In the rows, 128 means zero.
Here are made-up elements, facts about them, and rows of numbers that follow some of those facts. Name the element behind each unnamed row.

Facts:
α: belongs to class; ω: hangs directly under; Λ: comes just before; ξ: refers to
k101: α 41; ω k642; Λ k352
k105: α 389; ω k238; Λ k163; ξ k167
k107: α 324; ω k233; Λ k738; ξ k879
k113: α 324; ω k422; Λ k333
k12: α 41; ω k815; Λ k916; ξ k148
k122: α 177; ω k422
k13: α 389; ω k210
k136: α 648; ω k810; Λ k648
k146: ξ k806
k148: ξ k983
k156: α 323; ω k508; Λ k344; ξ k701
k162: α 648; ω k347; Λ k330; ξ k714
k163: α 135; ω k238; Λ k778
k167: α 628; ω k572; Λ k533; ξ k355
k17: α 177; ω k815; Λ k760
k174: α 666; ω k622; Λ k219
k18: α 666; ω k508; Λ k63; ξ k653
k205: ω k428; Λ k301
k216: α 324; ω k388; Λ k334
k219: ω k622; ξ k301
k239: α 576; ω k572; Λ k167; ξ k785
k243: α 324; ω k291; Λ k407; ξ k388
k250: ω k347; Λ k667; ξ k333
k259: α 648; ω k894; Λ k472
k260: α 324; ω k825
k262: α 576; ω k326; Λ k814; ξ k558
k278: α 324; ω k238; Λ k483; ξ k510
k291: ξ k419
k301: α 666; ω k428; Λ k494
k307: α 808; ω k825; Λ k638
k311: α 41; ω k302; Λ k567
k330: α 808; ω k347; Λ k250
k333: α 666; ω k422; Λ k122; ξ k428
k334: α 41; ω k388; Λ k527
k344: α 324; ω k508; Λ k18
k347: ξ k667
k352: α 135; ω k642; Λ k826
k355: α 41; ω k971; Λ k628; ξ k359
k357: α 41; ω k349; Λ k769
k359: ω k516; Λ k922; ξ k778
k36: α 628; ω k815; ξ k804
k360: α 666; ω k157; Λ k582
k372: α 177; ω k233; Λ k824
k382: α 666; ω k302; Λ k523; ξ k250
k383: α 389; ω k815; Λ k7; ξ k609
k384: α 389; ω k233; Λ k804
k385: α 324; ω k157; Λ k360
k407: ω k291; ξ k349
k410: α 648; ω k512
k419: α 609; ω k302; ξ k937
k424: α 41; ω k428; Λ k701
k428: ξ k908
k437: α 389; ω k516; Λ k359
k438: α 324; ω k971
k440: α 648; ω k215
k46: α 324; ω k347; ξ k302
k467: α 324; ω k215; Λ k440
k472: α 666; ω k894; Λ k950; ξ k422
k483: α 666; ω k238; Λ k703
k494: α 576; ω k428; Λ k424; ξ k568
k502: α 41; ω k622; Λ k174
k503: α 324; ω k146; ξ k347
k510: ξ k46
k512: ξ k146
k516: ξ k122
k523: α 389; ω k302; Λ k311; ξ k13
k527: α 808; ω k388; ξ k216
k533: α 324; ω k572
k558: α 609; ω k210; Λ k13
k561: α 666; ω k516; Λ k437; ξ k922
k565: α 648; ω k157
k567: α 324; ω k302; Λ k419
k568: α 41; ω k326; ξ k659
k571: ω k510
k582: α 177; ω k157; Λ k565
k589: α 324; ω k428; Λ k205
k609: α 135; ω k422; Λ k806; ξ k957
k628: ω k971; Λ k96; ξ k385
k63: α 41; ω k508
k634: α 177; ω k820; Λ k751
k638: α 389; ω k825; Λ k646
k640: α 135; ω k516; Λ k69
k642: ξ k7
k646: α 666; ω k825; Λ k875
k648: α 324; ω k810; Λ k841
k653: α 666; ω k349; Λ k357
k657: α 666; ω k146; Λ k503
k659: α 666; ω k971; Λ k355; ξ k113
k661: ω k516; Λ k561; ξ k262
k667: ω k347; Λ k46; ξ k437
k69: α 576; ω k516; Λ k661
k7: α 135; ω k815; Λ k36
k701: α 389; ω k428; ξ k941
k703: ω k238; ξ k107
k708: ω k894; ξ k291
k714: α 324; ω k349; Λ k653; ξ k156
k738: α 666; ω k233; Λ k384
k751: α 41; ω k820
k760: α 576; ω k815; Λ k957
k769: α 323; ω k349; Λ k941
k775: α 135; ω k233; Λ k372
k778: α 628; ω k238; Λ k278; ξ k36
k783: α 389; ω k810; Λ k136
k785: α 177; ω k581; ξ k12
k804: α 808; ω k233; Λ k775; ξ k467
k806: α 609; ω k422; Λ k113
k814: α 628; ω k326; Λ k983; ξ k561
k824: ω k233; ξ k472
k826: ω k642; ξ k410
k841: α 576; ω k810
k875: α 609; ω k825; Λ k879; ξ k642
k879: α 177; ω k825; Λ k260
k88: α 41; ω k238; Λ k105; ξ k826
k908: α 324; ω k326; Λ k568; ξ k783
k916: α 666; ω k815; Λ k383
k922: α 609; ω k516; ξ k384
k937: α 808; ω k820; Λ k634
k941: α 576; ω k349
k950: α 389; ω k894; Λ k708
k957: α 324; ω k815; Λ k12; ξ k760
k96: ω k971; Λ k438
k983: α 808; ω k326; Λ k908

Some elements and their rows:
k355: [145 115 158 123 149 170 107 140  72 151 101 131  69 115 126 118 148 124
 163 113  36 146 151 109  96 120]
k640: [144 126 166  54 162 225 136  97  96 159 118 157 123 156  87 103 165 147
 170 153 125  90 175  92 118 119]
k148: [138 129 114 135 139 140 113 142  59 122  92 127 115 107 140 101 136 167
 153 102 101 102 167 139 118 119]
k238: [144 114 114 136 142 157  98 142  70 118  80 143  96 103 140  97 130 157
 140  96 106 106 178 142 123 125]
k301: [144 130 174 110 132 170 104 130  82 134 122 128  91 114 118 107 158 145
 153 115  94  91 158 126 138 110]
k502: [133 137 139 113 147 167 112 120  81 154 106 150  79  93 128  98 155 156
 165 119  61  88 143 123 125 121]
k156: [126 128 135  92 163 182 136 134  69 128 105 184 115 138  93  83 156 131
 177 105 101  96 166 124 139 124]
k88: [142 114 136 113 155 190  94 113  94 148  93 172  54  89 132  85 146 146
 154 110  69  81 157 130 120 130]
k659: [136 131 154 102 146 185 116 115  83 150 115 148  88 106 123  91 161 146
 163 124  74  83 146 115 133 109]
k136: [150 128 177  98 137 190 101 104  95 155 129 129  85 108 119 103 146 152
 156 126  76  77 142 109 125 111]
k826: [138 138 124 133 148 143 116 143  69 129  92 133 105  95 134 104 142 149
 159 104  99 103 181 147 113 121]
k589: [144 125 152 100 147 203 124 114  84 155 112 139 105 107 134  85 162 134
 153 135  93  91 159 106 131  85]
k347: [138 129 115 135 138 139 112 143  60 120  92 127 115 107 140 101 135 167
 152 102 100 104 167 138 117 119]
k527: [151 134 167 101 147 163  93 111  93 142 130 145  88 118  94 117 109 172
 177  96  69  74 144 127 100 159]
k467: [128 130 148 106 137 190 109 130  90 142 113 146 105 114 116 101 157 102
 131 152  59 144 172  69 123  77]
k243: [143 122 149 100 153 203 123 107  84 153 114 138 106 108 139  78 159 133
 160 135  91  87 161 107 115  89]
k388: [137 132 119 136 133 139 114 148  58 123  89 126 114 105 134 108 138 165
 147 104 102 110 166 137 131 116]
k46: [158 124 185 118 131 172  99 131  84 114 130  94 113 124 138 103 148 134
 145 114 130  90 188 135 115  93]
k609: [150 122 167  71 153 230 132 105  91 155 124 165 135 142  87  88 138 133
 165 127 113  87 161  95 135 103]
k648: [150 125 169 110 139 188 111 121  84 135 121 116 109 115 136  94 156 133
 149 126 111  93 174 120 122  89]

Name these rows:
No name comes twice in this set of rows, the named rows included.
[136 148 193 117 140 194 121 112  85 140 115  91 114 116 128  77 144 121
 134 131  98  94 178 130 128 113] : k957
[146 126 165  93 147 199 107  96  96 163 129 140  85 103 125  90 146 155
 166 130  67  68 136 106 115 112] : k162
[138 124 160 107 151 160 118 149  69  98 120 151 121 151  97  99 145 128
 171  90 125 102 187 141 125 128] : k769
[145 136 162  99 144 170 100 112  92 157 122 157  85 112  87 118 117 173
 173 102  62  78 136 119 118 154] : k330
[133 138 118 117 164 137 119 130  76 130  90 125  95 113 143 112 165 165
 170 130 110 101 194 147  82 138] : k661
[144 126 170 111 138 169 104 125  83 131 125 127  91 117 125 101 153 144
 159 114  91  87 159 126 124 112] : k646
[146 131 170  95 140 198 107 100  94 166 124 140  84 103 118  97 150 153
 160 131  66  76 136 103 129 109] : k259
[142 139 153  94 147 177 107 106  92 167 119 168  85 107  86 115 120 174
 175 107  53  78 129 113 124 152] : k307
[146 144 214 114 145 166 105 123  86 103 136  93 131 156  91  96 100 131
 153  90 118  92 195 150 101 161] : k383
[146 125 161 104 143 195 117 117  85 146 116 128 107 111 134  90 159 133
 152 131 102  92 167 114 126  88] : k344
[162 112 153 152 141 134  71 154  84  81  99 111  88 109 145 110 118 137
 141  75 141 102 223 179  91 136] : k703
[148 128 168  93 148 183 114 124  85 131 124 152 119 141  88 105 127 143
 169 102 109  91 169 122 123 130] : k950

Now the same elements, written a new way:
Some rows with their names:
k215: [127 135 120 127 129 126 139 150 103 128 140 123 158 125 138 147 123 125
 142 155 136 139 121 132 136 149 125]
k440: [124 166 120 159 170 150  88 190 158 111  75 137 146 129 101 105 161  78
 126 138 129  93 130 154 106 135 108]
k922: [165 142 146 175 144 158  63  73 117 129 132 138  56 126  98 139 114 132
 127 124 154 193 102 125 150 171 131]
k516: [118 133 139 143 123 127 136 141  84 116 144 117 170 116 124 130 126 107
 138 138 134 174 122 133 145 153 122]
k122: [151 131 116 163 118 143 101 168 152 151  88 127 143 131 112 122 146 123
 114 129 136  95 118 124 112 120 120]
k437: [133 113 140 160  97 131  97 160 114 153 107 114 173 109 119 103 162 123
 114  83 121 105 121 119 124 111 111]
k661: [119 120 158 143 133 121 122 110  96 122 138 117 132 112 126 119 136  97
 135 100 118 167 136 130 149 131 123]
k107: [ 80 139 130  86 134 107 180 115 144 140 135 148 111 132 139  91 146 127
  91 111 110  91 130 139 138  74 109]
k146: [125 138 120 127 128 127 141 151 104 129 138 124 157 125 137 148 120 127
 139 157 134 138 121 132 137 150 123]
k503: [136 140 121 154 128 148 132 149 160  97  91 128 153 141  92  99 138 108
 100 123 138 139 122 133 108 129 123]
k983: [150 111 138 133 138 129 113 173 110 136 136 113 216 124 141 150 154 178
 125  85 112  78 141 124 133 114 127]
k916: [148  83 111 119  95 154 128  89 111 133 147 142  89 140 111 145 105 180
 104 128 123 168 134  80 119 153 149]
k167: [139 138 129 125 119  93 109  99 142 164 175 154  18 133 115  92 109 134
 172 143 157 174 120 107 100 115 167]
k243: [ 82 130 136  87 118 115 171 109 139  97 130 128 129 122 133  88 137 106
 115 106 111 134 138 143 118 108 116]
k419: [172 146 127 157 158 156  91  78 139 126 128 143  53 143 107 154 103 145
 129 148 156 168 108 126 142 165 138]
k571: [131 127 131 134 138 126 124 126 113 133 127 126 135 128 135 137 131 123
 143 132 127 121 134 125 135 136 131]
k494: [126 134 135 148 154 125 136 147 131 126 104 122 141 129 126 129 133  76
 138 133 122 125 142 138 133 122 126]
k804: [103 117 138 149 134  76  76 185 129 107 175 141 209 141 127 126 133 188
 115 162 127  51 164 123 150  51 164]
k565: [125 166 123 159 171 149  87 189 158 116  76 138 143 129 102 104 161  76
 127 135 131  92 129 154 106 133 109]
k260: [141 141 120 156 126 148 111 149 163 117  91 132 139 137  96 100 145 123
 102 117 140 115 116 130 106 124 121]

Rows to name:
No name comes twice in this set of rows, the named rows included.
[155 139 119 167 149 145  86 169 142 163  88 128 130 128 120 142 140 107
 130 136 133  91 122 131 124 136 120] : k941
[ 90 160 132 115 166 127 113 163 144 110  99 136 128 117 129  98 163  77
 136 122 110  88 141 160 114 119 106] : k136
[ 58 128 127  96  80  83  64 123 158  87 161 146  94 114 133  79 124 152
 127 153 125  82 144 142 107  76 143] : k467
[126 131 123 134 125 138 131 147 144  85  85 135 105 134 108 115 166 121
 100 100 132 123 111 137 110 118 119] : k908
[131 125 137 137 148 125 138 124 124 116 126 123 133 131 129 138 125 110
 136 127 124 143 139 132 139 125 135] : k628
[116 127 124 130 117 127 142 142 127 132 103 123 152 127 131 114 148 105
 124 119 121 104 131 127 122 121 118] : k785
[121 119 133 119 102  76 118 104 135 172 175 140  44 126 131  99 105 127
 171 146 143 154 134 102 110  94 166] : k355
[101 164 123 124 165 134  93 171 137 124  90 140 129 117 130 102 169  90
 139 121 117  69 132 156 111 132  99] : k410
[137 137 125 123 125 137 142 121 187  70  85 109 150 139 118 106 131 109
 129 111 134 123 131 150  90 126 133] : k278
[122 108 145 101 133 110 128 156  99 133 157 113 202 115 159 145 154 174
 132  80  99  76 150 129 140 103 124] : k937
[ 99 126 137 102 143 108 142 130 121 142 129 126 115 113 155 126 134  90
 145 120 104 110 147 142 136 109 117] : k262
[107 111 135 118 113 111 169 151 130 121 118 113 180 124 135 108 143 103
 121 105 110 115 147 131 126  96 125] : k523

Now the same elements, written a new way:
Known rows:
k148: [136 114 141 132 145 144 136 121 130 129 126 135 123 131 134 125 128 136
 135 139 134 126 131 129 136 110 124 129 132 127]
k916: [128 155 152 125 121 152 131 126 135 122 133  76 126 142 138 128  98 134
  99 155 109 143 115 130 123 116 132 137 131 119]
k638: [119 128 132 134  93 136 111 135 125 137 117 136 130 135 121 132 135 139
 156 122 123 121  78 122 134 122 126 100 119 132]
k561: [135 141 132 135 107 128 129 120 123 140 146  91 127 119 113 136 140 136
 136 142 126 138 103 125 128 130 136 130 127 129]
k558: [124 108  85 111 144 119 103 113 132 115 131 198 142 145 133 118 146  93
 142 150 101 123  88 117 167 116 114 108 115 133]
k571: [131 129 124 128 136 135 127 128 124 129 134 135 131 124 127 125 130 131
 128 133 125 128 141 128 123 127 126 125 128 128]
k785: [133 125 144 109 127 108 145 141 139 123 108 136 130 112 132 137 114 143
 107 108 141 128 153 132 131 149 134 158 126 133]
k628: [126 130 122 115 128 138 124 138 127 128 145 112 124 122 133 132 114 119
 125 121 130 114 143 122 121 134 118 115 136 131]
k648: [128 129 121 119 138 118 130 127 130 119 130 141 131 124 127 129 126 120
 118 125 125 129 140 128 129 143 128 137 129 130]
k17: [127 128 115 110 117 126 129 148 150 112  65 168 136 117 139 136 121 118
 116 111 171 124 131 122 124 163 127 145 126 140]
k382: [121 121 110 128  96 133 114 149 123 134 103 151 128 128 120 134 128 128
 160 117 155 111 110 120 121 126 126 103 124 136]
k250: [127 129 117 126 133 134 122 128 118 119 134 129 125 133 126 128 127 122
 129 140 127 124 127 131 127 133 124 125 130 127]
k333: [126 138 143 132 117 133 128 131 125 131 142 101 124 128 125 133 121 141
 122 129 112 127 114 131 125 124 130 125 129 123]
k581: [134 117 137 137 144 140 134 122 128 130 130 134 125 132 132 125 132 130
 130 137 140 126 135 126 129 106 124 127 130 126]
k941: [119 150 200 155  81 137 133 134 129 141 136  85 121 121 130 143 107 191
 124 120 102 133  73 135 126 119 143 135 118 121]
k510: [137 120 132 136 138 134 135 123 119 133 124 130 126 130 131 122 142 128
 127 130 143 128 129 126 127 103 124 126 131 121]
k775: [121 123 129 130 136 136 127 107 131 139 130  42 116 146 106 123 121 143
 118 127  97 149 154 153 113 134 135 118 133 112]
k18: [121 130 136 129 103 133 126 141 126 133 122 122 125 128 121 134 116 139
 142 139 129 124 114 131 123 116 140 122 127 128]
k825: [134 118 134 136 140 141 137 122 125 131 130 128 126 131 128 123 130 130
 135 124 133 128 132 127 129 109 124 127 131 127]
k359: [137 151 150 128 139 123 138 102 126 128 191  66 126 122 121 129 121 127
 108 150  97 146 141 130 126 123 140 145 137 128]

Which element is each row?
No name comes twice in this set of rows, the named rows included.
[119 123 118 122 117 129 120 130 129 124 120 153 129 130 122 127 119 120
 159 132 136 128 148 131 121 123 135 123 128 136] : k407
[112 126 158 144  47 139 114 161 128 143  83 148 126 112 124 147 115 169
 173  98 159 110  73 119 116 117 141 105 114 137] : k239
[122 128 123 151 100 135 115 131 124 133 109 153 131 131 123 129 153 142
 150 128 128 129  70 128 137 121 132 113 113 125] : k13
[131 112 139 142 147 143 135 110 133 126 129 147 126 137 134 123 130 141
 138 141 127 134 137 134 136 113 125 135 129 128] : k349
[128 121  98 117 115 116 123 143 123 128 104 163 135 112 121 129 137  99
 137 105 167 115 136 115 123 139 121 118 130 136] : k243
[125 150 170 132 112 126 132 117 128 135 171  60 124 139 130 130 102 157
 113 150  74 143  91 132 135  98 140 130 126 116] : k701
[135 134 134 125 143 171 131 122 137 123 108 127 132 150 142 121 118 119
 116 150 142 134 119 124 127 104 120 128 133 127] : k815
[132 133 123 125 143 137 131 129 122 121 150 109 120 132 127 130 120 126
 114 147 113 118 128 129 129 138 122 126 135 123] : k667
[116 104 119 122 128 124 123 125 136 109  98 186 132 111 120 130 131 120
 130  98 138 125 159 138 120 149 129 121 122 135] : k107
[127 113  63 139 113 138 107 115 134 162 102 107 123 143 100 127 154 125
 188 139 155 134 123 125 117 157 128 102 127 143] : k640
[123 124 119 143 121 142 120 133 129 131 116 153 125 129 121 131 136 148
 144 140 132 123  95 136 129 139 128 120 122 130] : k653

